Below is a small trained network, with its code and all its weights. Each question gives an input and a target symbol and asks what happens when units are switched off, that is, made to give their printed mean instead of their output.

import numpy as np


def w(rows, s, z=0):
    codes = np.array(rows[::2]) - 128.0
    scale = np.full(codes.shape[1], s)
    scale[-1] = z or s
    return codes * scale


def norm(h):
    return h / np.sqrt((h * h).mean(-1, keepdims=True) + 1e-5)


def f(y):
    return np.maximum(y, 0)


def softmax(a):
    e = np.exp(a - a.max(-1, keepdims=True))
    return e / e.sum(-1, keepdims=True)


def log_softmax(a):
    a = a - a.max(-1, keepdims=True)
    return a - np.log(np.exp(a).sum(-1, keepdims=True))


def net(x, mask):
    ids = ['βγδζθλμξπστφψ'.index(c) for c in x.split()]
    T = len(ids)
    res = E[ids] + P[:T]
    r = norm(res)
    for j in range(2):
        rows = slice(3 * j, 3 * j + 3)
        q, k, v = (r @ M[0][rows].T for M in (Q, K, V))
        z = softmax(np.where(np.tri(T) > 0, q @ k.T / 3**0.5, -1e9)) @ v
        o = O[0][rows]
        res = res + np.where(mask[j], z, o[:, -1]) @ o[:, :-1]
    y = f(norm(res) @ A[0][:, :-1].T + A[0][:, -1])
    res = res + np.where(mask[2:26], y, B[0][:, -1]) @ B[0][:, :-1]
    return log_softmax(norm(res)[-1] @ U[:, :-1].T + U[:, -1])


Q, K, V, O, A, B = {}, {}, {}, {}, {}, {}
E = w([
[129,99,182,83,38,73,124,62],'β',
[117,41,101,103,100,138,143,229],'γ',
[144,93,75,213,231,206,131,148],'δ',
[118,99,203,149,75,44,136,96],'ζ',
[63,163,142,157,119,178,248,209],'θ',
[87,148,115,43,113,19,121,96],'λ',
[106,144,136,116,169,121,61,41],'μ',
[105,134,168,105,127,24,116,90],'ξ',
[115,177,167,109,82,5,117,87],'π',
[130,86,107,101,181,91,215,68],'σ',
[119,129,226,149,69,72,97,93],'τ',
[98,96,151,65,80,1,100,84],'φ',
[34,132,98,143,132,106,64,86],'ψ',
],0.025)
P = w([
[92,158,197,5,55,41,180,71],'0',
[52,116,215,86,119,28,119,101],'1',
[98,153,167,131,144,64,125,94],'2',
[114,146,147,158,152,78,107,111],'3',
[154,96,99,207,128,110,86,89],'4',
[173,90,83,204,127,149,80,115],'5',
[164,79,86,195,120,153,80,117],'6',
],0.015)
Q[0] = w([
[160,103,98,173,115,54,86,51],'H0',
[83,155,140,75,132,171,158,137],'H0',
[184,199,140,104,163,156,190,72],'H0',
[217,157,68,147,148,249,205,160],'H1',
[189,117,69,109,133,129,169,114],'H1',
[132,159,89,149,135,254,162,243],'H1',
],0.074)
K[0] = w([
[106,143,108,140,125,123,2,38],'H0',
[120,104,185,105,152,112,223,147],'H0',
[141,172,139,95,110,60,210,41],'H0',
[160,173,181,80,89,59,191,87],'H1',
[132,129,122,100,124,70,185,85],'H1',
[111,166,166,49,12,16,110,174],'H1',
],0.06)
V[0] = w([
[103,141,74,126,108,146,80,109],'H0',
[98,115,81,180,72,105,146,150],'H0',
[203,73,120,100,134,123,82,110],'H0',
[105,188,100,187,125,109,156,97],'H1',
[183,73,123,99,212,85,154,125],'H1',
[161,141,168,113,144,141,2,147],'H1',
],0.041)
O[0] = w([
[144,145,51,216,74,54,150,75,254],'H0',
[153,83,155,124,97,37,109,200,19],'H0',
[164,106,83,111,86,153,114,66,152],'H0',
[104,127,159,113,180,125,25,133,204],'H1',
[215,66,191,70,253,136,143,106,223],'H1',
[212,176,45,74,54,121,72,116,136],'H1',
],0.019,0.017)
A[0] = w([
[153,141,183,159,136,193,120,138,85],'N0',
[166,183,214,90,92,104,104,113,114],'N1',
[140,108,83,186,85,196,161,215,40],'N2',
[143,122,155,125,35,200,153,144,51],'N3',
[127,155,150,151,148,157,159,120,123],'N4',
[63,131,82,26,155,59,145,117,5],'N5',
[119,104,135,218,145,173,125,148,168],'N6',
[105,124,70,175,120,187,108,204,159],'N7',
[133,14,121,176,90,178,78,127,125],'N8',
[186,118,139,161,158,140,146,143,127],'N9',
[150,210,207,134,112,140,97,157,52],'N10',
[121,90,127,97,133,101,144,178,118],'N11',
[109,88,104,155,126,93,117,172,130],'N12',
[117,201,143,112,93,113,113,120,124],'N13',
[161,71,126,184,102,178,183,152,112],'N14',
[170,55,64,202,196,172,90,191,144],'N15',
[135,189,101,68,159,144,131,138,116],'N16',
[148,130,123,60,115,89,134,70,23],'N17',
[190,157,145,127,99,141,129,220,94],'N18',
[97,2,107,56,87,135,82,126,94],'N19',
[198,123,130,147,109,188,76,97,94],'N20',
[177,133,49,149,181,190,127,223,113],'N21',
[207,108,135,183,110,153,73,141,96],'N22',
[179,59,140,120,130,132,128,96,28],'N23',
],0.039,0.013)
B[0] = w([
[116,92,88,114,76,91,96,121,156],'N0',
[139,152,116,119,75,88,199,88,154],'N1',
[171,213,38,122,208,172,180,66,140],'N2',
[207,66,167,149,140,120,13,136,136],'N3',
[162,112,133,126,114,94,89,197,170],'N4',
[160,167,76,167,199,104,75,146,134],'N5',
[140,187,184,50,124,156,53,143,191],'N6',
[172,84,142,174,127,51,179,120,168],'N7',
[124,158,84,186,119,226,192,125,168],'N8',
[78,177,110,155,131,161,175,160,181],'N9',
[167,157,154,164,123,179,217,159,142],'N10',
[112,150,115,108,123,200,114,86,157],'N11',
[115,112,99,188,79,103,160,206,169],'N12',
[52,133,145,114,148,89,127,50,194],'N13',
[68,65,51,119,88,130,165,156,154],'N14',
[115,105,118,200,95,141,254,18,204],'N15',
[166,119,73,162,106,149,79,145,181],'N16',
[83,141,165,52,157,142,95,95,198],'N17',
[125,115,199,169,151,202,106,212,141],'N18',
[91,58,125,54,140,100,143,146,144],'N19',
[110,131,99,179,98,239,177,59,253],'N20',
[104,135,95,204,180,198,94,193,143],'N21',
[59,118,170,125,165,104,150,113,187],'N22',
[162,117,81,224,126,125,204,168,182],'N23',
],0.057,0.023)
U = w([
[206,103,192,139,51,116,152,86,55],'β',
[150,247,143,129,147,95,179,115,16],'γ',
[179,104,100,220,115,157,111,135,9],'δ',
[155,128,159,65,54,126,167,126,89],'ζ',
[93,47,64,103,94,146,124,169,56],'θ',
[168,44,143,99,121,113,112,112,254],'λ',
[96,176,105,120,105,166,100,72,158],'μ',
[210,137,89,89,105,105,149,136,230],'ξ',
[113,178,168,137,103,152,109,169,190],'π',
[88,128,117,169,90,58,117,131,138],'σ',
[167,165,103,151,206,98,104,128,191],'τ',
[112,143,83,62,175,96,145,140,153],'φ',
[111,98,176,147,233,125,152,115,157],'ψ',
],0.015,0.0048)

Each question gives the input, a string of symbols that net reads in full, and the target symbol t.
The units are the heads (3 rows each of Q, K, V and O) and the neurons (one row each of A and B). Each row of codes is followed by its name. A weight is (code - 128) times the scale printed after its matrix; where a second scale follows, it is the last column's (O, A, B and U).
mask holds one flag per unit, heads first, then neurons. A switched-off unit (its flag False) gives its mean, the last column of its rows in O or B, instead of its output. The means were averaged over made-up inputs and are rounded, as every weight is.
A unit's drop is (log p(t) with every unit on - log p(t) with that unit switched off) / (log p(t) with every unit on - log p(t) with every unit switched off).
The circuit of an input: a set's keep is (log p(t) with only the set's units on - log p(t) with every unit switched off) / (log p(t) with every unit on - log p(t) with every unit switched off). Starting from the 12 units with the biggest drops (on a tie, the unit counted first), units are removed one at a time, each time the one whose removal leaves the highest keep (on an exact tie, the one counted first), for as long as the keep stays at least 0.8.
circuit, biggest first: the units of the circuit, biggest drop first
unit that matters most: the unit with the biggest drop
k most important neurons: the k neurons with the biggest drops, biggest first
heads that matter: for each layer, one digit per head in row order, 1 if its drop is at least 0.15 and else 0, layers parted by /
input θ τ β, target π: unit that matters most -> H1
input φ μ μ μ μ ψ σ, target ψ: heads that matter -> 01
input μ γ τ π, target θ: circuit, biggest first -> N14; H1; N15
input μ δ μ, target δ: circuit, biggest first -> H1; N23; N13
input π τ β, target λ: circuit, biggest first -> N3; H0; H1; N19
input δ μ ψ, target ψ: heads that matter -> 01
input β φ λ, target τ: 2 most important neurons -> N5; N20
input τ μ δ ξ π, target δ: heads that matter -> 11
input μ μ δ δ ψ π, target σ: circuit, biggest first -> H0; N20
input π π δ, target β: 3 most important neurons -> N15; N7; N6
input β δ ψ δ ξ β γ, target θ: 2 most important neurons -> N19; N14
input β θ τ, target π: heads that matter -> 01
input β μ μ μ φ γ λ, target θ: circuit, biggest first -> H1; N14; N15
input μ σ μ σ μ ψ, target σ: heads that matter -> 11
input τ ψ ψ ψ σ μ θ, target π: circuit, biggest first -> H0; N18
input δ σ μ θ, target ψ: circuit, biggest first -> H1
input ζ β φ, target φ: heads that matter -> 10
input ψ δ ξ, target γ: heads that matter -> 11
input δ μ ζ, target ψ: heads that matter -> 01
input μ μ δ, target δ: heads that matter -> 11
